Below are the code and all the weights of a small trained network. Each question names an input and a target symbol and asks about switching units off, where a switched-off unit gives its printed mean instead of its output.

import numpy as np


def w(rows, s, z=0):
    codes = np.array(rows[::2]) - 128.0
    scale = np.full(codes.shape[1], s)
    scale[-1] = z or s
    return codes * scale


def f(y):
    return y / 2 * (1 + np.tanh(0.7978845608 * (y + 0.044715 * y**3)))


def softmax(a):
    e = np.exp(a - a.max(-1, keepdims=True))
    return e / e.sum(-1, keepdims=True)


def log_softmax(a):
    a = a - a.max(-1, keepdims=True)
    return a - np.log(np.exp(a).sum(-1, keepdims=True))


def net(x, mask):
    ids = ['αβδζηλμξσφψω'.index(c) for c in x.split()]
    T = len(ids)
    res = E[ids] + P[:T]
    u = 0
    for l in range(2):
        r = res
        for j in range(2):
            rows = slice(2 * j, 2 * j + 2)
            q, k, v = (r @ M[l][rows].T for M in (Q, K, V))
            z = softmax(np.where(np.tri(T) > 0, q @ k.T / 2**0.5, -1e9)) @ v
            o = O[l][rows]
            res = res + np.where(mask[u + j], z, o[:, -1]) @ o[:, :-1]
        u += 2
        y = f(res @ A[l][:, :-1].T + A[l][:, -1])
        res = res + np.where(mask[u : u + 8], y, B[l][:, -1]) @ B[l][:, :-1]
        u += 8
    return log_softmax(res[-1] @ U[:, :-1].T + U[:, -1])


Q, K, V, O, A, B = {}, {}, {}, {}, {}, {}
E = w([
[96,101,143],'α',
[120,149,139],'β',
[103,117,149],'δ',
[86,81,155],'ζ',
[85,82,143],'η',
[93,94,147],'λ',
[63,22,142],'μ',
[118,119,148],'ξ',
[168,146,197],'σ',
[118,116,159],'φ',
[148,89,193],'ψ',
[219,199,253],'ω',
],0.012)
P = w([
[27,167,213],'0',
[153,88,140],'1',
[59,159,163],'2',
[167,109,135],'3',
[62,129,191],'4',
[154,86,138],'5',
[78,171,157],'6',
[163,107,129],'7',
[164,188,252],'8',
[122,36,122],'9',
[64,158,154],'10',
[155,106,122],'11',
[86,118,214],'12',
[163,118,120],'13',
],0.015)
Q[0] = w([
[145,231,118],'0.h1',
[138,65,11],'0.h1',
[2,81,125],'0.h2',
[214,85,70],'0.h2',
],0.007)
K[0] = w([
[81,85,67],'0.h1',
[167,254,246],'0.h1',
[118,27,220],'0.h2',
[191,15,51],'0.h2',
],0.007)
V[0] = w([
[122,249,2],'0.h1',
[32,61,160],'0.h1',
[38,47,142],'0.h2',
[125,14,139],'0.h2',
],0.0071)
O[0] = w([
[81,125,112,1],'0.h1',
[134,231,110,214],'0.h1',
[88,228,73,208],'0.h2',
[254,219,55,161],'0.h2',
],0.0089,0.0095)
A[0] = w([
[112,233,118,180],'0.n1',
[140,166,138,2],'0.n2',
[109,75,8,158],'0.n3',
[178,121,206,175],'0.n4',
[102,171,137,165],'0.n5',
[70,125,202,76],'0.n6',
[126,141,140,96],'0.n7',
[164,254,185,236],'0.n8',
],0.0086,0.0069)
B[0] = w([
[122,102,208,201],'0.n1',
[165,115,150,123],'0.n2',
[152,184,208,130],'0.n3',
[101,17,42,155],'0.n4',
[22,140,179,159],'0.n5',
[117,254,121,134],'0.n6',
[91,157,213,127],'0.n7',
[105,63,91,250],'0.n8',
],0.0071,0.019)
Q[1] = w([
[85,46,16],'1.h1',
[162,114,168],'1.h1',
[150,149,66],'1.h2',
[6,97,148],'1.h2',
],0.017)
K[1] = w([
[87,44,11],'1.h1',
[121,122,163],'1.h1',
[101,47,167],'1.h2',
[208,155,31],'1.h2',
],0.012)
V[1] = w([
[159,67,240],'1.h1',
[254,200,143],'1.h1',
[37,96,120],'1.h2',
[136,117,74],'1.h2',
],0.007)
O[1] = w([
[172,131,130,163],'1.h1',
[91,5,50,2],'1.h1',
[130,167,106,236],'1.h2',
[100,126,176,80],'1.h2',
],0.011,0.0075)
A[1] = w([
[143,152,168,42],'1.n1',
[156,159,146,138],'1.n2',
[90,68,138,79],'1.n3',
[53,153,160,132],'1.n4',
[96,151,136,3],'1.n5',
[174,104,147,157],'1.n6',
[132,117,134,20],'1.n7',
[92,111,9,94],'1.n8',
],0.015,0.0061)
B[1] = w([
[189,207,112,168],'1.n1',
[52,111,81,180],'1.n2',
[120,185,186,124],'1.n3',
[158,55,151,247],'1.n4',
[178,60,110,153],'1.n5',
[104,124,111,140],'1.n6',
[234,165,254,117],'1.n7',
[220,213,221,140],'1.n8',
],0.0097,0.014)
U = w([
[106,193,243,88],'α',
[66,103,177,174],'β',
[11,77,133,205],'δ',
[87,150,127,4],'ζ',
[17,176,106,92],'η',
[49,160,108,100],'λ',
[1,253,96,132],'μ',
[84,179,92,173],'ξ',
[175,128,99,133],'σ',
[96,160,91,172],'φ',
[216,159,126,17],'ψ',
[165,47,56,220],'ω',
],0.0087,0.0042)

Each question gives the input, a string of symbols that net reads in full, and the target symbol t.
The units are the heads (2 rows each of Q, K, V and O) and the neurons (one row each of A and B). Each row of codes is followed by its name. A weight is (code - 128) times the scale printed after its matrix; where a second scale follows, it is the last column's (O, A, B and U).
mask holds one flag per unit, layer by layer, with each layer's heads first. A switched-off unit (its flag False) gives its mean, the last column of its rows in O or B, instead of its output. The means were averaged over made-up inputs and are rounded, as every weight is.
A unit's drop is (log p(t) with every unit on - log p(t) with that unit switched off) / (log p(t) with every unit on - log p(t) with every unit switched off).
unit that matters most: the unit with the biggest drop
top k neurons: the k neurons with the biggest drops, biggest first
k most important neurons of layer l: the k neurons of layer l with the biggest drops, biggest first
input ξ ω α, target α: 4 most important neurons of layer 0 -> [0.n4, 0.n8, 0.n5, 0.n1]
input ξ ψ μ μ η η ξ η σ λ σ ξ φ ω, target ω: unit that matters most -> 0.n8
input β μ ψ α η μ ξ μ μ σ, target ψ: 2 most important neurons of layer 1 -> [1.n8, 1.n2]
input α μ ω ξ ξ ψ, target ψ: 3 most important neurons of layer 0 -> [0.n1, 0.n5, 0.n4]
input ω β μ, target α: 2 most important neurons of layer 0 -> [0.n8, 0.n4]
input ψ ζ α ω η ζ λ, target α: top 2 neurons -> [0.n4, 0.n1]
input α λ η, target α: 3 most important neurons of layer 0 -> [0.n4, 0.n1, 0.n5]
input δ μ λ β λ α ζ ζ μ η, target μ: 2 most important neurons of layer 0 -> [0.n8, 0.n3]
input β μ ξ ψ μ ψ, target ψ: 3 most important neurons of layer 0 -> [0.n4, 0.n5, 0.n1]
input ξ μ η μ η η, target μ: top 2 neurons -> [1.n4, 0.n4]
input ψ σ λ ζ δ η β α ξ ω σ σ, target ω: top 2 neurons -> [0.n4, 0.n5]
input η λ η σ μ λ μ δ μ μ, target μ: top 3 neurons -> [0.n3, 0.n8, 1.n4]
input η ψ ξ η ξ μ φ, target α: top 3 neurons -> [0.n1, 0.n4, 0.n5]
input μ ξ λ β ω φ δ, target α: top 4 neurons -> [0.n4, 0.n1, 0.n5, 1.n1]
input α σ δ φ η, target α: top 2 neurons -> [0.n4, 0.n8]
input μ ξ μ μ σ σ δ μ λ α ζ η ψ ω, target ω: 2 most important neurons of layer 0 -> [0.n4, 0.n8]
input σ ξ ζ, target α: 4 most important neurons of layer 0 -> [0.n4, 0.n8, 0.n6, 0.n5]
input η μ ξ μ β, target α: unit that matters most -> 0.n1
input δ λ μ μ φ, target α: 3 most important neurons of layer 0 -> [0.n1, 0.n5, 0.n4]
input η α μ λ, target μ: 2 most important neurons of layer 1 -> [1.n4, 1.n5]
input ξ α σ μ β, target α: unit that matters most -> 1.h1
input η ξ μ, target α: 2 most important neurons of layer 0 -> [0.n4, 0.n1]
input φ μ μ α μ μ μ β, target μ: top 3 neurons -> [1.n4, 0.n1, 1.n5]
